Below are the code and all the weights of a small trained network. Each question names an input and a class and asks about switching units off, where a switched-off unit gives its printed mean instead of its output.

import numpy as np


def w(rows, s, z=0):
    codes = np.array(rows[::2]) - 128.0
    scale = np.full(codes.shape[1], s)
    scale[-1] = z or s
    return codes * scale


def f(y):
    return np.maximum(y, 0)


def log_softmax(a):
    a = a - a.max(-1, keepdims=True)
    return a - np.log(np.exp(a).sum(-1, keepdims=True))


def net(x, mask):
    res = np.array(x, float).reshape(1, 6) / 4 @ E
    y = f(res @ A[0][:, :-1].T + A[0][:, -1])
    res = res + np.where(mask, y, B[0][:, -1]) @ B[0][:, :-1]
    return log_softmax(res[-1] @ U[:, :-1].T + U[:, -1])


A, B = {}, {}
E = w([
[232,125,155,64,173],'x0',
[155,162,36,8,119],'x1',
[31,147,195,42,198],'x2',
[133,235,22,213,209],'x3',
[139,1,85,98,168],'x4',
[102,170,224,225,35],'x5',
],0.0082)
A[0] = w([
[144,130,170,134,75,169],'N1',
[178,152,129,181,135,185],'N2',
[119,174,154,150,158,208],'N3',
[72,127,159,86,155,166],'N4',
[109,106,121,162,86,126],'N5',
[189,98,105,103,117,177],'N6',
[144,85,135,179,105,137],'N7',
[164,152,142,83,176,249],'N8',
[58,139,159,119,145,203],'N9',
[133,123,199,128,6,197],'N10',
[79,117,68,135,159,58],'N11',
[103,189,143,117,126,250],'N12',
[185,110,126,88,133,251],'N13',
[150,167,81,213,76,223],'N14',
[125,185,133,171,156,86],'N15',
[141,172,107,207,126,230],'N16',
[59,86,103,100,104,158],'N17',
[59,122,158,80,144,232],'N18',
[168,112,125,133,173,199],'N19',
[136,145,135,178,169,208],'N20',
[139,116,181,127,69,218],'N21',
[200,110,92,90,133,101],'N22',
],0.015,0.0027)
B[0] = w([
[173,53,178,180,100,189],'N1',
[50,116,146,190,134,197],'N2',
[82,203,129,183,157,184],'N3',
[114,118,222,112,254,188],'N4',
[96,132,176,134,34,175],'N5',
[201,131,90,110,154,190],'N6',
[134,137,164,116,110,185],'N7',
[137,114,121,105,199,190],'N8',
[119,137,158,172,167,194],'N9',
[182,72,210,200,65,247],'N10',
[133,127,148,148,95,174],'N11',
[62,114,141,160,166,188],'N12',
[186,134,98,103,184,193],'N13',
[13,59,118,78,110,249],'N14',
[83,121,107,178,121,191],'N15',
[8,137,118,120,146,231],'N16',
[140,171,169,195,145,176],'N17',
[123,140,173,129,205,200],'N18',
[155,140,122,153,155,174],'N19',
[100,197,139,239,145,186],'N20',
[246,114,157,226,103,203],'N21',
[187,86,67,99,146,199],'N22',
],0.0084,0.015)
U = w([
[147,53,246,226,43,159],'0',
[80,167,140,134,85,70],'1',
[6,168,87,192,129,127],'2',
[250,111,59,137,148,132],'3',
[86,48,89,26,202,140],'4',
[88,78,173,68,115,3],'5',
[84,149,183,163,233,199],'6',
[100,81,140,167,2,139],'7',
],0.0085,0.0036)

Each question gives the input, the list of numbers given to net, and the class t.
The units are the neurons (one row each of A and B). Each row of codes is followed by its name. A weight is (code - 128) times the scale printed after its matrix; where a second scale follows, it is the last column's (A, B and U).
mask holds one flag per neuron, in row order. A switched-off neuron (its flag False) gives its mean, the last column of its row in B, instead of its output. The means were averaged over made-up inputs and are rounded, as every weight is.
A unit's drop is (log p(t) with every unit on - log p(t) with that unit switched off) / (log p(t) with every unit on - log p(t) with every unit switched off).
The circuit of an input: a set's keep is (log p(t) with only the set's units on - log p(t) with every unit switched off) / (log p(t) with every unit on - log p(t) with every unit switched off). Starting from the 12 units with the biggest drops (on a tie, the unit counted first), units are removed one at a time, each time the one whose removal leaves the highest keep (on an exact tie, the one counted first), for as long as the keep stays at least 0.8.
units of the circuit, in order: the units of the circuit, biggest drop first
top k neurons: the k neurons with the biggest drops, biggest first
drop when u is switched off: that unit's drop, to one decimal
input [-2,0,-1,-3,-5,-8], class 4: units of the circuit, in order => N21; N10; N20
input [-8,-1,-6,2,-3,3], class 2: units of the circuit, in order => N16
input [0,-3,0,2,-3,-5], class 2: units of the circuit, in order => N4; N18; N10
input [-6,-4,3,-6,1,-5], class 6: top 2 neurons => N4; N18
input [8,7,-3,8,7,6], class 4: top 2 neurons => N21; N10
input [-5,7,-7,1,2,-2], class 4: top 3 neurons => N14; N21; N10
input [-6,4,-6,7,4,-6], class 4: units of the circuit, in order => N22; N14
input [-7,-8,7,-6,-7,-6], class 6: top 2 neurons => N4; N18
input [-3,-2,-4,0,-1,-6], class 2: top 2 neurons => N10; N21
input [8,5,8,7,3,-7], class 4: top 2 neurons => N21; N8
input [6,6,1,-2,-7,-3], class 4: top 3 neurons => N21; N10; N8
input [-6,5,2,-6,7,-3], class 6: top 2 neurons => N17; N14
input [8,3,0,2,-7,-4], class 3: top 2 neurons => N14; N16
input [-5,-1,7,6,-7,-2], class 2: units of the circuit, in order => N15
input [-4,0,-5,-2,-1,-3], class 7: drop when N9 is switched off => 0.1
input [7,1,5,-2,-5,-5], class 4: drop when N10 is switched off => 0.2
